Below are the code and all the weights of a small trained network. Each question names an input and a target symbol and asks about switching units off, where a switched-off unit gives its printed mean instead of its output.

import numpy as np


def w(rows, s, z=0):
    codes = np.array(rows[::2]) - 128.0
    scale = np.full(codes.shape[1], s)
    scale[-1] = z or s
    return codes * scale


def f(y):
    return np.maximum(y, 0)


def softmax(a):
    e = np.exp(a - a.max(-1, keepdims=True))
    return e / e.sum(-1, keepdims=True)


def log_softmax(a):
    a = a - a.max(-1, keepdims=True)
    return a - np.log(np.exp(a).sum(-1, keepdims=True))


def net(x, mask):
    ids = ['αγδεζηθλμξπστφψω'.index(c) for c in x.split()]
    T = len(ids)
    res = E[ids] + P[:T]
    q, k, v = (res @ M[0].T for M in (Q, K, V))
    z = softmax(np.where(np.tri(T) > 0, q @ k.T / 3**0.5, -1e9)) @ v
    res = res + np.where(mask[0], z, O[0][:, -1]) @ O[0][:, :-1]
    y = f(res @ A[0][:, :-1].T + A[0][:, -1])
    res = res + np.where(mask[1:9], y, B[0][:, -1]) @ B[0][:, :-1]
    return log_softmax(res[-1] @ U[:, :-1].T + U[:, -1])


Q, K, V, O, A, B = {}, {}, {}, {}, {}, {}
E = w([
[203,96,138,229,131,110,76,111,121,233,160],'α',
[144,61,115,52,173,234,174,145,103,97,166],'γ',
[243,201,191,165,125,60,136,153,114,101,106],'δ',
[120,163,176,195,43,112,157,77,130,93,208],'ε',
[134,113,178,96,128,194,181,164,129,75,111],'ζ',
[134,107,148,158,72,166,166,105,130,94,198],'η',
[106,174,171,91,168,96,194,56,100,100,165],'θ',
[222,127,84,221,194,144,76,44,140,252,147],'λ',
[116,161,215,168,46,133,159,145,129,57,125],'μ',
[68,99,99,153,132,143,95,149,166,204,95],'ξ',
[108,171,206,84,142,135,176,138,112,65,106],'π',
[129,151,137,100,175,155,213,90,145,106,97],'σ',
[161,155,147,178,189,76,79,83,114,242,150],'τ',
[145,56,123,124,95,230,160,151,110,90,188],'φ',
[121,134,164,119,111,144,175,90,112,104,177],'ψ',
[161,74,208,150,123,130,23,227,71,162,160],'ω',
],0.011)
P = w([
[108,136,95,136,136,143,62,108,2,118,138],'0',
[142,115,183,138,133,141,122,109,112,154,183],'1',
[147,109,190,143,137,138,131,112,122,156,168],'2',
[147,113,184,141,130,145,129,118,132,162,154],'3',
[149,118,188,149,129,151,140,117,140,156,145],'4',
[143,119,194,144,131,162,146,121,145,156,137],'5',
[154,123,185,160,132,148,148,126,153,156,129],'6',
[147,128,184,157,131,158,146,125,153,158,117],'7',
[152,132,189,162,132,163,149,124,162,150,109],'8',
[157,128,190,161,129,158,150,132,172,155,97],'9',
[153,128,191,165,129,157,159,137,177,153,89],'10',
[150,136,186,160,118,156,161,137,182,156,78],'11',
[145,129,199,171,125,158,162,151,192,152,69],'12',
[151,138,186,170,125,167,156,135,179,151,73],'13',
],0.0076)
Q[0] = w([
[118,99,72,154,163,74,13,152,124,198,103],'head 0',
[245,106,251,238,225,144,81,114,153,253,154],'head 0',
[187,147,94,140,151,69,65,147,93,129,127],'head 0',
],0.015)
K[0] = w([
[117,110,164,130,133,135,151,146,231,158,93],'head 0',
[124,146,127,135,115,131,136,153,151,117,7],'head 0',
[168,137,194,126,128,129,175,131,183,123,125],'head 0',
],0.018)
V[0] = w([
[121,222,181,50,224,54,149,107,97,95,94],'head 0',
[110,52,56,57,220,201,130,161,128,144,88],'head 0',
[121,80,201,93,63,174,111,254,99,67,140],'head 0',
],0.01)
O[0] = w([
[56,223,70,25,24,216,149,131,173,171,175,3],'head 0',
[221,158,246,75,170,165,71,58,254,63,201,170],'head 0',
[249,92,121,41,20,69,83,48,63,152,22,89],'head 0',
],0.0078,0.0042)
A[0] = w([
[125,186,141,15,56,174,134,97,197,54,163,74],'neuron 0',
[194,121,135,107,136,109,6,96,154,187,86,122],'neuron 1',
[70,193,92,168,149,163,143,230,173,204,209,99],'neuron 2',
[52,161,57,88,80,158,175,154,160,155,169,58],'neuron 3',
[180,95,178,136,188,93,165,115,167,23,185,32],'neuron 4',
[126,172,148,108,163,191,139,114,185,2,210,93],'neuron 5',
[64,138,120,147,126,167,169,111,125,61,125,221],'neuron 6',
[127,170,113,70,87,153,164,77,104,154,134,254],'neuron 7',
],0.0083,0.0056)
B[0] = w([
[153,106,31,182,216,100,54,117,123,121,145,186],'neuron 0',
[69,81,121,83,100,68,151,201,200,127,173,208],'neuron 1',
[184,201,128,62,147,74,95,166,88,59,90,204],'neuron 2',
[81,74,184,92,170,84,96,28,79,135,63,184],'neuron 3',
[40,146,77,135,59,174,79,116,133,78,54,255],'neuron 4',
[139,162,86,155,109,82,255,75,127,143,116,222],'neuron 5',
[70,70,161,93,151,135,137,134,143,195,227,194],'neuron 6',
[176,184,144,150,98,205,103,184,162,173,131,196],'neuron 7',
],0.0081,0.0093)
U = w([
[135,142,102,155,131,198,59,94,118,161,119,98],'α',
[143,196,87,150,81,135,118,177,102,142,48,141],'γ',
[190,163,73,189,190,129,159,123,134,151,167,134],'δ',
[246,83,179,190,176,96,135,64,41,106,83,168],'ε',
[128,115,193,84,132,101,189,130,120,122,167,75],'ζ',
[104,144,162,140,89,201,161,52,131,96,105,173],'η',
[48,69,170,175,197,129,76,162,179,150,173,212],'θ',
[131,132,19,132,109,85,105,136,145,98,101,34],'λ',
[72,116,186,83,93,169,117,110,108,172,105,45],'μ',
[116,146,190,115,84,229,174,154,139,204,209,210],'ξ',
[111,153,116,97,160,105,52,99,93,107,98,75],'π',
[97,165,78,130,105,118,155,193,136,95,140,55],'σ',
[103,87,113,70,76,71,106,131,113,69,108,32],'τ',
[255,202,180,106,120,187,92,168,161,75,159,253],'φ',
[169,113,170,73,78,85,190,118,176,180,144,100],'ψ',
[64,84,24,142,108,77,173,148,111,191,124,48],'ω',
],0.0078,0.0043)

Each question gives the input, a string of symbols that net reads in full, and the target symbol t.
The units are the heads (3 rows each of Q, K, V and O) and the neurons (one row each of A and B). Each row of codes is followed by its name. A weight is (code - 128) times the scale printed after its matrix; where a second scale follows, it is the last column's (O, A, B and U).
mask holds one flag per unit, heads first, then neurons. A switched-off unit (its flag False) gives its mean, the last column of its rows in O or B, instead of its output. The means were averaged over made-up inputs and are rounded, as every weight is.
A unit's drop is (log p(t) with every unit on - log p(t) with that unit switched off) / (log p(t) with every unit on - log p(t) with every unit switched off).
The circuit of an input: a set's keep is (log p(t) with only the set's units on - log p(t) with every unit switched off) / (log p(t) with every unit on - log p(t) with every unit switched off). Starting from all 9 units, units are removed one at a time, each time the one whose removal leaves the highest keep (on an exact tie, the one counted first), for as long as the keep stays at least 0.8.
units of the circuit, in order: the units of the circuit, biggest drop first
unit that matters most: the unit with the biggest drop
k most important neurons: the k neurons with the biggest drops, biggest first
input θ ψ ξ σ, target π: units of the circuit, in order => neuron 3; head 0; neuron 2
input φ ξ ξ θ ξ ξ τ η λ ξ ε, target τ: units of the circuit, in order => head 0; neuron 1; neuron 4
input ζ γ φ ξ ζ φ ξ α, target θ: unit that matters most => neuron 1
input ξ τ π θ θ ξ σ ξ θ γ φ η σ α, target φ: units of the circuit, in order => head 0; neuron 2; neuron 4
input θ φ ξ ξ η δ η ξ ω ψ φ, target π: units of the circuit, in order => head 0; neuron 3; neuron 2
input ω ω ζ ξ ξ η η ξ ξ λ φ, target ψ: units of the circuit, in order => head 0; neuron 1; neuron 4
input λ θ σ, target σ: 3 most important neurons => neuron 2; neuron 4; neuron 5
input γ π σ ξ λ μ λ, target ω: 2 most important neurons => neuron 1; neuron 2
input π τ ξ ξ ξ η, target α: units of the circuit, in order => head 0; neuron 0; neuron 7; neuron 3
input θ ζ η θ ξ ω φ θ ε ω τ, target θ: units of the circuit, in order => neuron 1; head 0
input θ ζ ξ ξ ξ γ ξ λ ζ, target π: 2 most important neurons => neuron 3; neuron 2
input γ ε σ η ξ ε ξ ξ θ, target λ: 4 most important neurons => neuron 0; neuron 4; neuron 1; neuron 5
input σ ζ ζ θ τ η φ, target δ: units of the circuit, in order => head 0; neuron 0; neuron 5
input η λ ε ζ σ, target ε: units of the circuit, in order => head 0; neuron 4
input ζ ξ λ ξ α θ, target φ: units of the circuit, in order => head 0; neuron 7
input σ ξ ξ η τ ψ ξ ζ η α α τ σ η, target δ: 2 most important neurons => neuron 0; neuron 5
input ξ α ξ ξ θ, target η: unit that matters most => neuron 4
input ξ γ α η τ θ α ζ, target η: 2 most important neurons => neuron 4; neuron 5
input θ θ ξ ψ, target π: 3 most important neurons => neuron 3; neuron 2; neuron 0
input μ ξ η ξ θ ξ ξ ξ ε φ, target γ: units of the circuit, in order => head 0; neuron 7
input ξ ξ η η η, target η: units of the circuit, in order => head 0; neuron 4; neuron 5
input ψ θ δ, target γ: units of the circuit, in order => head 0; neuron 7
input η ξ τ ξ φ ζ ζ ε τ μ ζ, target ε: 2 most important neurons => neuron 4; neuron 1
input γ ψ τ η σ, target λ: 2 most important neurons => neuron 0; neuron 4
input σ ξ μ η ξ θ, target δ: most important neuron => neuron 0
input γ α ξ θ μ ζ θ θ φ, target λ: 2 most important neurons => neuron 0; neuron 4
